Below is a small trained network, with its code and all its weights. Each question gives an input and a class and asks what happens when units are switched off, that is, made to give their printed mean instead of their output.

import numpy as np


def w(rows, s, z=0):
    codes = np.array(rows[::2]) - 128.0
    scale = np.full(codes.shape[1], s)
    scale[-1] = z or s
    return codes * scale


def f(y):
    return y / 2 * (1 + np.tanh(0.7978845608 * (y + 0.044715 * y**3)))


def log_softmax(a):
    a = a - a.max(-1, keepdims=True)
    return a - np.log(np.exp(a).sum(-1, keepdims=True))


def net(x, mask):
    res = np.array(x, float).reshape(1, 8) / 4 @ E
    y = f(res @ A[0][:, :-1].T + A[0][:, -1])
    res = res + np.where(mask, y, B[0][:, -1]) @ B[0][:, :-1]
    return log_softmax(res[-1] @ U[:, :-1].T + U[:, -1])


A, B = {}, {}
E = w([
[66,210,31,220,171,16,19,226,133,150,182,69],'x0',
[142,146,133,148,103,132,127,120,125,136,112,108],'x1',
[2,179,235,70,16,30,140,207,107,74,77,217],'x2',
[142,132,133,150,84,112,129,93,106,136,122,91],'x3',
[140,144,134,132,123,124,123,123,135,145,123,137],'x4',
[181,207,68,34,229,19,169,95,223,66,48,22],'x5',
[135,113,117,121,136,99,128,126,146,154,121,173],'x6',
[153,145,118,123,110,124,139,159,118,143,127,137],'x7',
],0.0094)
A[0] = w([
[172,147,97,101,141,123,179,108,166,95,91,130,163],'N1',
[86,231,73,74,143,43,59,129,162,74,93,106,134],'N2',
[95,67,125,144,70,255,122,123,114,206,155,172,254],'N3',
[57,144,104,248,118,108,68,166,138,159,221,155,176],'N4',
[214,100,149,104,190,234,192,65,112,160,121,131,218],'N5',
[98,138,189,49,77,136,148,121,103,94,51,171,158],'N6',
[192,76,47,167,170,181,105,96,118,168,198,102,248],'N7',
],0.0086,0.0062)
B[0] = w([
[198,170,195,80,129,121,120,49,122,70,119,116,187],'N1',
[128,69,104,167,124,102,162,168,179,175,40,96,239],'N2',
[48,78,147,132,10,136,112,183,144,177,125,170,238],'N3',
[116,197,142,223,194,143,155,156,94,159,140,236,222],'N4',
[117,91,92,55,111,129,210,102,141,159,105,88,249],'N5',
[175,102,181,154,107,134,59,106,104,106,72,205,202],'N6',
[121,203,33,151,142,168,146,134,228,161,143,109,254],'N7',
],0.011,0.019)
U = w([
[61,83,112,127,63,117,201,158,189,179,94,112,249],'0',
[169,132,122,54,156,127,233,26,127,107,159,86,140],'1',
[138,179,71,164,123,194,122,125,158,152,222,177,131],'2',
[178,156,61,149,223,87,106,120,162,147,148,56,12],'3',
[98,64,190,119,46,143,55,122,119,97,172,163,63],'4',
[188,122,176,110,125,116,104,54,134,2,96,146,114],'5',
[69,154,188,170,145,76,128,155,33,112,170,172,104],'6',
],0.01,0.002)

Each question gives the input, the list of numbers given to net, and the class t.
The units are the neurons (one row each of A and B). Each row of codes is followed by its name. A weight is (code - 128) times the scale printed after its matrix; where a second scale follows, it is the last column's (A, B and U).
mask holds one flag per neuron, in row order. A switched-off neuron (its flag False) gives its mean, the last column of its row in B, instead of its output. The means were averaged over made-up inputs and are rounded, as every weight is.
A unit's drop is (log p(t) with every unit on - log p(t) with that unit switched off) / (log p(t) with every unit on - log p(t) with every unit switched off).
The circuit of an input: a set's keep is (log p(t) with only the set's units on - log p(t) with every unit switched off) / (log p(t) with every unit on - log p(t) with every unit switched off). Starting from all 7 units, units are removed one at a time, each time the one whose removal leaves the highest keep (on an exact tie, the one counted first), for as long as the keep stays at least 0.8.
circuit, biggest first: the units of the circuit, biggest drop first
unit that matters most: the unit with the biggest drop
top k neurons: the k neurons with the biggest drops, biggest first
drop when u is switched off: that unit's drop, to one decimal
input [4,-4,4,-5,8,-8,-4,-8], class 6: unit that matters most => N4
input [2,2,-1,1,-2,-7,-1,3], class 2: top 3 neurons => N4, N2, N5
input [0,-2,2,1,2,3,1,1], class 5: circuit, biggest first => N3, N7
input [1,8,-7,6,2,3,2,-8], class 3: top 2 neurons => N7, N3
input [0,-1,1,-7,-7,-3,3,-6], class 4: circuit, biggest first => N7, N2
input [2,6,6,7,1,0,5,4], class 6: circuit, biggest first => N5, N7
input [1,-1,2,-2,-7,-6,7,3], class 6: top 2 neurons => N4, N7
input [-1,-6,-2,-2,-1,8,-6,2], class 1: top 2 neurons => N1, N3
input [0,-4,7,0,-5,-7,6,-8], class 4: top 2 neurons => N3, N6
input [5,2,-1,-6,8,7,1,6], class 3: top 2 neurons => N3, N5
input [6,-1,-1,4,2,3,6,4], class 3: drop when N3 is switched off => 1.3
input [3,-3,-5,3,-5,4,-3,0], class 3: drop when N3 is switched off => 0.2
input [-8,-1,7,2,-4,4,0,4], class 5: drop when N6 is switched off => 0.0
input [7,4,-2,-1,3,-2,6,5], class 2: drop when N4 is switched off => 0.1
input [0,2,5,6,1,1,0,2], class 5: unit that matters most => N3
